Here is a tiny trained network, its code and every weight. The questions are about switching its units off for an input and a target symbol, where a switched-off unit gives its printed mean instead of its output.

import numpy as np


def w(rows, s, z=0):
    codes = np.array(rows[::2]) - 128.0
    scale = np.full(codes.shape[1], s)
    scale[-1] = z or s
    return codes * scale


def f(y):
    return np.maximum(y, 0)


def softmax(a):
    e = np.exp(a - a.max(-1, keepdims=True))
    return e / e.sum(-1, keepdims=True)


def log_softmax(a):
    a = a - a.max(-1, keepdims=True)
    return a - np.log(np.exp(a).sum(-1, keepdims=True))


def net(x, mask):
    ids = ['ΛΞΣαβεζη'.index(c) for c in x.split()]
    T = len(ids)
    res = E[ids] + P[:T]
    u = 0
    for l in range(3):
        r = res
        for j in range(3):
            rows = slice(2 * j, 2 * j + 2)
            q, k, v = (r @ M[l][rows].T for M in (Q, K, V))
            z = softmax(np.where(np.tri(T) > 0, q @ k.T / 2**0.5, -1e9)) @ v
            o = O[l][rows]
            res = res + np.where(mask[u + j], z, o[:, -1]) @ o[:, :-1]
        u += 3
        y = f(res @ A[l][:, :-1].T + A[l][:, -1])
        res = res + np.where(mask[u : u + 4], y, B[l][:, -1]) @ B[l][:, :-1]
        u += 4
    return log_softmax(res[-1] @ U[:, :-1].T + U[:, -1])


Q, K, V, O, A, B = {}, {}, {}, {}, {}, {}
E = w([
[149,161,81],'Λ',
[182,118,165],'Ξ',
[150,6,99],'Σ',
[94,156,132],'α',
[168,142,173],'β',
[167,89,27],'ε',
[82,185,39],'ζ',
[99,3,81],'η',
],0.016)
P = w([
[70,61,180],'0',
[132,133,200],'1',
[144,143,182],'2',
[93,76,138],'3',
[149,170,174],'4',
[139,155,157],'5',
[63,36,90],'6',
[38,1,70],'7',
[85,85,114],'8',
[40,35,60],'9',
[176,218,132],'10',
],0.0046)
Q[0] = w([
[48,212,220],'L0H0',
[209,214,8],'L0H0',
[161,83,134],'L0H1',
[68,102,142],'L0H1',
[182,97,180],'L0H2',
[113,118,92],'L0H2',
],0.013)
K[0] = w([
[102,142,225],'L0H0',
[3,206,72],'L0H0',
[165,128,99],'L0H1',
[121,112,120],'L0H1',
[99,136,179],'L0H2',
[134,133,92],'L0H2',
],0.019)
V[0] = w([
[22,80,126],'L0H0',
[159,30,146],'L0H0',
[197,109,1],'L0H1',
[77,74,239],'L0H1',
[2,157,163],'L0H2',
[8,154,168],'L0H2',
],0.005)
O[0] = w([
[159,245,131,233],'L0H0',
[204,255,248,38],'L0H0',
[80,82,195,251],'L0H1',
[140,219,55,24],'L0H1',
[196,109,156,143],'L0H2',
[196,110,158,130],'L0H2',
],0.0049,0.0021)
A[0] = w([
[3,244,85,33],'L0N0',
[53,91,147,206],'L0N1',
[221,216,138,4],'L0N2',
[19,53,147,167],'L0N3',
],0.0063,0.0015)
B[0] = w([
[88,5,173,255],'L0N0',
[148,176,132,185],'L0N1',
[78,49,140,135],'L0N2',
[182,188,164,205],'L0N3',
],0.012,0.0052)
Q[1] = w([
[104,41,112],'L1H0',
[89,137,223],'L1H0',
[56,65,169],'L1H1',
[139,60,131],'L1H1',
[169,123,4],'L1H2',
[71,172,186],'L1H2',
],0.014)
K[1] = w([
[104,63,81],'L1H0',
[135,245,35],'L1H0',
[165,10,114],'L1H1',
[157,163,170],'L1H1',
[171,206,48],'L1H2',
[60,63,163],'L1H2',
],0.013)
V[1] = w([
[24,94,188],'L1H0',
[106,245,152],'L1H0',
[21,182,175],'L1H1',
[148,97,152],'L1H1',
[168,111,2],'L1H2',
[38,211,152],'L1H2',
],0.0084)
O[1] = w([
[198,254,58,245],'L1H0',
[120,63,89,3],'L1H0',
[94,253,136,103],'L1H1',
[160,120,100,150],'L1H1',
[61,105,243,154],'L1H2',
[209,213,73,91],'L1H2',
],0.0084,0.0055)
A[1] = w([
[219,54,87,78],'L1N0',
[165,162,254,66],'L1N1',
[120,132,127,56],'L1N2',
[235,117,218,3],'L1N3',
],0.0076,0.0039)
B[1] = w([
[44,129,178,214],'L1N0',
[172,242,83,251],'L1N1',
[103,144,91,128],'L1N2',
[177,3,5,247],'L1N3',
],0.011,0.0013)
Q[2] = w([
[95,132,58],'L2H0',
[70,100,51],'L2H0',
[105,162,231],'L2H1',
[246,148,69],'L2H1',
[111,149,222],'L2H2',
[133,165,48],'L2H2',
],0.011)
K[2] = w([
[93,223,149],'L2H0',
[94,178,170],'L2H0',
[155,166,248],'L2H1',
[55,188,82],'L2H1',
[39,144,87],'L2H2',
[179,151,89],'L2H2',
],0.011)
V[2] = w([
[199,157,185],'L2H0',
[179,126,236],'L2H0',
[130,160,225],'L2H1',
[7,104,88],'L2H1',
[246,114,143],'L2H2',
[165,155,229],'L2H2',
],0.015)
O[2] = w([
[72,103,75,74],'L2H0',
[153,80,16,3],'L2H0',
[101,48,72,23],'L2H1',
[26,160,184,227],'L2H1',
[249,153,192,153],'L2H2',
[220,110,94,54],'L2H2',
],0.012,0.0047)
A[2] = w([
[141,235,4,30],'L2N0',
[172,180,131,182],'L2N1',
[176,74,169,2],'L2N2',
[138,69,59,62],'L2N3',
],0.012,0.0052)
B[2] = w([
[53,65,102,145],'L2N0',
[139,119,62,254],'L2N1',
[178,254,200,150],'L2N2',
[228,120,138,136],'L2N3',
],0.013,0.0076)
U = w([
[99,137,147,124],'Λ',
[145,173,148,27],'Ξ',
[140,116,247,2],'Σ',
[85,177,16,247],'α',
[145,181,95,88],'β',
[89,51,205,169],'ε',
[77,217,158,102],'ζ',
[134,121,151,236],'η',
],0.011,0.0059)

Each question gives the input, a string of symbols that net reads in full, and the target symbol t.
The units are the heads (2 rows each of Q, K, V and O) and the neurons (one row each of A and B). Each row of codes is followed by its name. A weight is (code - 128) times the scale printed after its matrix; where a second scale follows, it is the last column's (O, A, B and U).
mask holds one flag per unit, layer by layer, with each layer's heads first. A switched-off unit (its flag False) gives its mean, the last column of its rows in O or B, instead of its output. The means were averaged over made-up inputs and are rounded, as every weight is.
A unit's drop is (log p(t) with every unit on - log p(t) with that unit switched off) / (log p(t) with every unit on - log p(t) with every unit switched off).
The circuit of an input: a set's keep is (log p(t) with only the set's units on - log p(t) with every unit switched off) / (log p(t) with every unit on - log p(t) with every unit switched off). Starting from the 12 units with the biggest drops (on a tie, the unit counted first), units are removed one at a time, each time the one whose removal leaves the highest keep (on an exact tie, the one counted first), for as long as the keep stays at least 0.8.
units of the circuit, in order: the units of the circuit, biggest drop first
unit that matters most: the unit with the biggest drop
top k neurons: the k neurons with the biggest drops, biggest first
top k neurons in layer l: the k neurons of layer l with the biggest drops, biggest first
heads that matter: for each layer, one digit per head in row order, 1 if its drop is at least 0.15 and else 0, layers parted by /
input Σ ζ α Σ ζ Λ β α Ξ, target β: units of the circuit, in order -> [L2N1 L2H2 L1N1 L1N3]
input Σ ζ α ζ ζ ζ ζ α β, target β: top 4 neurons -> [L0N0 L2N1 L1N1 L1N3]
input η ε ζ ζ Λ α ε Λ ε Σ α, target ε: unit that matters most -> L1H0
input ζ ζ α β ζ ε ζ, target ε: top 3 neurons in layer 0 -> [L0N0 L0N3 L0N1]
input Ξ Λ ζ α α Ξ ζ ζ ζ Σ, target ζ: units of the circuit, in order -> [L0N0 L2H1]
input ε ε Ξ Λ, target ε: units of the circuit, in order -> [L1H0 L1H2]
input ζ ζ β, target β: units of the circuit, in order -> [L2H2 L2N1 L1N3 L1N1]
input ζ ζ Ξ, target Ξ: units of the circuit, in order -> [L2H2 L1N3 L2N2 L2N1]
input ζ ε ε α Λ, target ε: top 2 neurons -> [L0N3 L2N1]
input α ζ β α ζ, target β: units of the circuit, in order -> [L2H2 L1H2]
input ε ζ ζ α Ξ, target Ξ: units of the circuit, in order -> [L1N3 L2H2 L2N2 L2N1]
input α β Σ ζ α ζ ε ζ Σ, target ζ: heads that matter -> 100 / 000 / 010
input ζ ε ζ β ζ ζ α, target α: top 3 neurons -> [L0N0 L0N3 L1N1]
input ζ ε α Λ β Ξ α ζ α, target α: units of the circuit, in order -> [L2H1]
input ζ ζ η β Σ Σ, target Σ: top 2 neurons -> [L1N3 L2N2]
input Ξ ζ α η ζ ζ α β α α ζ, target α: top 4 neurons -> [L0N0 L2N0 L2N1 L0N3]
input ε Σ ζ ε α η ζ ζ α β Λ, target α: heads that matter -> 001 / 110 / 100
input α α Σ ζ ε ε ζ β ε, target ζ: top 2 neurons -> [L1N3 L2N1]
input ζ ζ η ζ α Ξ ζ ζ ζ η, target ζ: heads that matter -> 000 / 000 / 010
input η α α ζ Λ ε ζ ζ ε, target ζ: unit that matters most -> L0N0
input ε η ζ α ζ, target α: top 2 neurons in layer 2 -> [L2N0 L2N2]
input Λ α α α α Λ, target α: heads that matter -> 000 / 010 / 010
